Below is a small trained network, with its code and all its weights. Each question gives an input and a target symbol and asks what happens when units are switched off, that is, made to give their printed mean instead of their output.

import numpy as np


def w(rows, s, z=0):
    codes = np.array(rows[::2]) - 128.0
    scale = np.full(codes.shape[1], s)
    scale[-1] = z or s
    return codes * scale


def f(y):
    return y / 2 * (1 + np.tanh(0.7978845608 * (y + 0.044715 * y**3)))


def softmax(a):
    e = np.exp(a - a.max(-1, keepdims=True))
    return e / e.sum(-1, keepdims=True)


def log_softmax(a):
    a = a - a.max(-1, keepdims=True)
    return a - np.log(np.exp(a).sum(-1, keepdims=True))


def net(x, mask):
    ids = ['αβγδεζηθμξτφψω'.index(c) for c in x.split()]
    T = len(ids)
    res = E[ids] + P[:T]
    u = 0
    for l in range(2):
        q, k, v = (res @ M[l].T for M in (Q, K, V))
        z = softmax(np.where(np.tri(T) > 0, q @ k.T / 3**0.5, -1e9)) @ v
        res = res + np.where(mask[u], z, O[l][:, -1]) @ O[l][:, :-1]
        u += 1
        y = f(res @ A[l][:, :-1].T + A[l][:, -1])
        res = res + np.where(mask[u : u + 4], y, B[l][:, -1]) @ B[l][:, :-1]
        u += 4
    return log_softmax(res[-1] @ U[:, :-1].T + U[:, -1])


Q, K, V, O, A, B = {}, {}, {}, {}, {}, {}
E = w([
[45,166,167],'α',
[203,182,113],'β',
[38,111,242],'γ',
[224,74,214],'δ',
[179,168,206],'ε',
[143,126,64],'ζ',
[68,146,90],'η',
[127,127,167],'θ',
[146,126,64],'μ',
[3,135,92],'ξ',
[178,50,100],'τ',
[148,166,212],'φ',
[173,131,71],'ψ',
[96,36,38],'ω',
],0.017)
P = w([
[111,1,149],'0',
[123,103,72],'1',
[119,115,62],'2',
[110,132,57],'3',
[97,155,68],'4',
[119,191,80],'5',
[134,190,62],'6',
[112,192,86],'7',
[148,194,70],'8',
],0.0034)
Q[0] = w([
[178,203,118],'0.h0',
[170,82,202],'0.h0',
[50,253,98],'0.h0',
],0.019)
K[0] = w([
[121,134,208],'0.h0',
[201,101,140],'0.h0',
[108,254,125],'0.h0',
],0.019)
V[0] = w([
[175,253,40],'0.h0',
[186,122,89],'0.h0',
[177,74,147],'0.h0',
],0.0052)
O[0] = w([
[39,2,167,7],'0.h0',
[196,92,172,50],'0.h0',
[214,134,126,86],'0.h0',
],0.0048,0.0014)
A[0] = w([
[127,133,166,111],'0.n0',
[153,151,77,5],'0.n1',
[77,73,228,54],'0.n2',
[211,253,149,149],'0.n3',
],0.0072,0.0031)
B[0] = w([
[129,147,155,132],'0.n0',
[105,133,188,105],'0.n1',
[186,254,171,163],'0.n2',
[40,58,74,255],'0.n3',
],0.0077,0.0031)
Q[1] = w([
[106,127,174],'1.h0',
[196,189,42],'1.h0',
[81,3,156],'1.h0',
],0.012)
K[1] = w([
[173,111,132],'1.h0',
[6,204,145],'1.h0',
[165,38,96],'1.h0',
],0.012)
V[1] = w([
[142,185,235],'1.h0',
[202,242,147],'1.h0',
[46,152,255],'1.h0',
],0.0047)
O[1] = w([
[218,213,84,5],'1.h0',
[239,162,116,1],'1.h0',
[152,254,96,51],'1.h0',
],0.0061,0.0017)
A[1] = w([
[110,121,183,5],'1.n0',
[201,121,251,46],'1.n1',
[96,224,161,14],'1.n2',
[191,99,90,147],'1.n3',
],0.014,0.0018)
B[1] = w([
[230,165,168,169],'1.n0',
[148,185,9,253],'1.n1',
[117,85,190,238],'1.n2',
[180,127,221,191],'1.n3',
],0.011,0.0046)
U = w([
[157,190,69,152],'α',
[162,119,146,112],'β',
[167,254,155,187],'γ',
[159,55,64,159],'δ',
[157,134,139,70],'ε',
[158,118,145,157],'ζ',
[111,139,249,60],'η',
[159,152,106,154],'θ',
[161,98,144,125],'μ',
[39,210,22,145],'ξ',
[156,144,108,163],'τ',
[226,125,26,137],'φ',
[220,56,210,113],'ψ',
[151,147,149,4],'ω',
],0.0084,0.0024)

Each question gives the input, a string of symbols that net reads in full, and the target symbol t.
The units are the heads (3 rows each of Q, K, V and O) and the neurons (one row each of A and B). Each row of codes is followed by its name. A weight is (code - 128) times the scale printed after its matrix; where a second scale follows, it is the last column's (O, A, B and U).
mask holds one flag per unit, layer by layer, with each layer's heads first. A switched-off unit (its flag False) gives its mean, the last column of its rows in O or B, instead of its output. The means were averaged over made-up inputs and are rounded, as every weight is.
A unit's drop is (log p(t) with every unit on - log p(t) with that unit switched off) / (log p(t) with every unit on - log p(t) with every unit switched off).
The circuit of an input: a set's keep is (log p(t) with only the set's units on - log p(t) with every unit switched off) / (log p(t) with every unit on - log p(t) with every unit switched off). Starting from all 10 units, units are removed one at a time, each time the one whose removal leaves the highest keep (on an exact tie, the one counted first), for as long as the keep stays at least 0.8.
circuit, biggest first: the units of the circuit, biggest drop first
unit that matters most: the unit with the biggest drop
k most important neurons: the k neurons with the biggest drops, biggest first
k most important neurons of layer l: the k neurons of layer l with the biggest drops, biggest first
drop when u is switched off: that unit's drop, to one decimal
input ξ ξ τ γ ξ ψ, target ξ: circuit, biggest first -> 0.h0; 1.h0; 1.n0
input ψ ξ β μ, target ξ: circuit, biggest first -> 1.h0; 0.h0
input ξ ψ ε μ ψ ε γ γ ζ, target γ: circuit, biggest first -> 1.h0; 0.n2; 1.n3; 0.h0
input ψ ξ ζ, target ξ: unit that matters most -> 1.h0
input ω φ ζ ω μ η τ γ μ, target γ: circuit, biggest first -> 1.h0; 0.n2; 1.n3; 0.h0
input α ξ β ψ ξ ψ, target ξ: circuit, biggest first -> 0.h0; 1.h0
input φ φ α η ζ α θ τ, target ψ: 3 most important neurons -> 1.n3; 1.n1; 0.n2
input τ φ γ ψ, target γ: circuit, biggest first -> 1.h0; 1.n3; 0.n2
input δ η β μ ε ω ζ β γ, target γ: circuit, biggest first -> 1.n1; 0.n2; 1.n0
input ω ζ ε α, target η: circuit, biggest first -> 1.n1; 1.n2
input ξ γ γ ζ γ μ η ε ψ, target γ: circuit, biggest first -> 1.h0; 0.n2; 1.n3
input φ ξ ξ γ μ ζ ξ τ, target ψ: drop when 1.n3 is switched off -> 0.6
input ψ ξ β ζ, target ξ: drop when 1.h0 is switched off -> 0.7
input δ ε μ ξ β, target ξ: drop when 0.h0 is switched off -> 0.0
input ω β ξ ξ μ, target ξ: most important neuron of layer 0 -> 0.n2
